[[-17   6 -11  26  -1]
 [-49   7 -12  31  -7]
 [  0  -8  19   3  21]
 [-23 -15 -16  11  28]
 [ 11  -7   1 -24  38]
 [-52  -5 -43  11 -13]
 [-39 -14   7  -8  21]
 [ 17 -23  35 -36  33]]
->
[[  6 -11  26  -1 -17]
 [  7 -12  31  -7 -49]
 [ -8  19   3  21   0]
 [-15 -16  11  28 -23]
 [ -7   1 -24  38  11]
 [ -5 -43  11 -13 -52]
 [-14   7  -8  21 -39]
 [-23  35 -36  33  17]]

[[  1 -13 -13  17]
 [ -8 -23   2  23]
 [  7 -10 -48  -7]
 [  5  -7  -8   9]
 [ 15  19  13 -21]]
->
[[-13 -13  17   1]
 [-23   2  23  -8]
 [-10 -48  -7   7]
 [ -7  -8   9   5]
 [ 19  13 -21  15]]

[[-24 -29 -44  32   7 -31  -4 -26  24 -14  -9 -57  33]
 [-42 -24 -25  10  12 -17   2  -6  47  -2  -9 -42  15]
 [  7   2  24   3  18  -7 -37  31  -1  41 -14   0 -58]
 [  3 -24  36  -5   9   3 -12  17  17   2  15  -4 -24]
 [ -8  12  16 -10   0  -1  29  14  -4 -37  54  22   9]]
->
[[-29 -44  32   7 -31  -4 -26  24 -14  -9 -57  33 -24]
 [-24 -25  10  12 -17   2  -6  47  -2  -9 -42  15 -42]
 [  2  24   3  18  -7 -37  31  -1  41 -14   0 -58   7]
 [-24  36  -5   9   3 -12  17  17   2  15  -4 -24   3]
 [ 12  16 -10   0  -1  29  14  -4 -37  54  22   9  -8]]

[[-34  16  25]
 [  4   1   2]
 [ 53  14  31]
 [ 27   2  12]
 [-18  -1  16]
 [  4   0  11]
 [-15  -1   8]
 [ 29   0  14]
 [  8  -1   3]
 [-10  -8  28]
 [-22   1  -1]]
->
[[ 16  25 -34]
 [  1   2   4]
 [ 14  31  53]
 [  2  12  27]
 [ -1  16 -18]
 [  0  11   4]
 [ -1   8 -15]
 [  0  14  29]
 [ -1   3   8]
 [ -8  28 -10]
 [  1  -1 -22]]

[[-36 -51 -16   3  -9 -42  39]
 [ -4   5   1   5  42   5 -41]
 [-26 -24 -12   2  33 -20 -25]]
->
[[-51 -16   3  -9 -42  39 -36]
 [  5   1   5  42   5 -41  -4]
 [-24 -12   2  33 -20 -25 -26]]

[[ -4  41   8  -7 -56 -14   0 -24  28 -21 -11  11 -34 -14]
 [ -2   1  -9  21   0   4   9  -1  -5  21   6  14   2 -11]]
->
[[ 41   8  -7 -56 -14   0 -24  28 -21 -11  11 -34 -14  -4]
 [  1  -9  21   0   4   9  -1  -5  21   6  14   2 -11  -2]]
---
[[ -4 -26 -30  47]
 [-17  12 -17  13]
 [  7 -14 -32  41]
 [ -1  -8 -40   3]
 [ -2   2 -36 -10]]
->
[[ -4 -26]
 [-17  12]
 [  7 -14]]

[[ -3  35  58  -4]
 [  2  41  56  -6]
 [  0  38  57  -7]
 [ 11 -23  41 -50]
 [  2 -37 -57   3]]
->
[[-3 35]
 [ 2 41]
 [ 0 38]]

[[ 43 -30]
 [ 19 -57]
 [ 18  52]
 [ 11  55]]
->
[[ 43 -30]
 [ 19 -57]
 [ 18  52]]

[[-14 -45  11]
 [ 44  23 -43]
 [  1  44  16]
 [ -8 -52 -10]]
->
[[-14 -45]
 [ 44  23]
 [  1  44]]

[[-58  -5  38  38]
 [ 22 -37 -41 -20]
 [ 24 -21 -38 -24]]
->
[[-58  -5]
 [ 22 -37]
 [ 24 -21]]

[[-15   8  26  14]
 [  7 -27 -13  18]
 [ 14  32  52  32]
 [  5 -21  16  38]
 [ -6 -57 -50  -7]]
->
[[-15   8]
 [  7 -27]
 [ 14  32]]

[[ 40  47]
 [-37 -34]
 [-48 -24]
 [ 14 -22]
 [  5  26]]
->
[[ 40  47]
 [-37 -34]
 [-48 -24]]

[[ 22  -1  21  17 -18]
 [ 38  56 -28  62  46]
 [ 22  -1  21  17 -18]
 [-28 -38  -7 -50  -2]]
->
[[22 -1]
 [38 56]
 [22 -1]]

[[ 47 -13 -11 -43 -47]
 [  6 -26  18 -11 -14]
 [ -4 -19  15  -2  -2]
 [ -7   3  -3   6  10]
 [ 38  21 -33 -33 -26]]
->
[[ 47 -13]
 [  6 -26]
 [ -4 -19]]
---
[[-32 -28  50]
 [ 62 -41 -24]]
->
[-32 -41]

[[-43   8  57]
 [ 49 -58 -52]]
->
[-43 -58]

[[ 60  29]
 [ 48  18]
 [ 28 -10]
 [-36  35]
 [ 15  20]]
->
[60 18]

[[  0  -7 -60]
 [ -4  17  22]]
->
[ 0 17]

[[-25 -19]
 [-61  -6]]
->
[-25  -6]

[[ -7  -3   0   4  26]
 [  0 -23 -16  11  54]
 [ -3   5 -10  -5 -15]
 [  8  -3   3  -1  -5]]
->
[ -7 -23 -10  -1]

[[ 58  24  14   6]
 [ 58  24  15  -3]
 [ 58  -1   4 -29]
 [ 58  15  13 -22]
 [ 58  24  15   0]]
->
[ 58  24   4 -22]
---
[[-24  -3  -3 -35   5  20 -25  -5  -3 -20  -3  -9  31  17 -51  38]
 [ 51  38  -1 -54 -36   8  51   1   4   7  28  14  28 -59  -1  -1]
 [ 41  29  -1 -22 -37  41  32 -10   4  14  14 -19  -4 -27  15  21]
 [  2  19  17  10 -26   0  31 -44   3  21  -9  10 -18  49   6  10]]
->
[[-24  -3  -3 -35   5  20 -25  -5  -3 -20  -3  -9  31  17 -51  38]
 [ 41  29  -1 -22 -37  41  32 -10   4  14  14 -19  -4 -27  15  21]]

[[ 11  44   5  32  28 -32  31  21  26 -58 -24  11 -33  20  35 -24]
 [  8   8 -42 -41 -17  -6   5  29  25  -5 -58  -2  -3 -13   8   6]
 [ 18 -33 -24 -33 -31 -21  42  -5   8 -13 -35  -2  -4   5  15  -4]
 [ -6  -5 -22 -24 -44   5   4  11   9  30  13 -17   1  36  44 -16]
 [ 22  34  27 -35 -49  24 -32 -31 -42 -36 -11   7 -28  12 -28 -11]]
->
[[ 11  44   5  32  28 -32  31  21  26 -58 -24  11 -33  20  35 -24]
 [ 18 -33 -24 -33 -31 -21  42  -5   8 -13 -35  -2  -4   5  15  -4]
 [ 22  34  27 -35 -49  24 -32 -31 -42 -36 -11   7 -28  12 -28 -11]]

[[ 40  45 -32 -45 -16 -12  40]
 [ 44  48 -20 -26 -13  -2  50]]
->
[[ 40  45 -32 -45 -16 -12  40]]

[[ 25 -13  20  33]
 [ 41  -5 -27  63]]
->
[[ 25 -13  20  33]]

[[  8  33 -35  14  46  15 -32 -34 -42]
 [ 15  31 -32  17  41  18 -28 -29 -36]
 [  0   0  -3   0  -2  -2   3   1  -1]
 [  0 -45  27 -29 -41 -27  38  11  31]
 [ 13  23  -2  44  14  44 -40  -8   1]
 [ -9  21 -25 -15  28 -20 -13 -19 -32]]
->
[[  8  33 -35  14  46  15 -32 -34 -42]
 [  0   0  -3   0  -2  -2   3   1  -1]
 [ 13  23  -2  44  14  44 -40  -8   1]]

[[ 49   4   1 -33 -23  -2  33  -3 -32 -22 -42 -18   1 -19]
 [ 56  15 -15  -6  -4   0  14  18 -23 -29 -21  -4  17 -24]
 [ -9  31 -28  29  29   4 -48  25  10 -13  36  30  27 -18]]
->
[[ 49   4   1 -33 -23  -2  33  -3 -32 -22 -42 -18   1 -19]
 [ -9  31 -28  29  29   4 -48  25  10 -13  36  30  27 -18]]
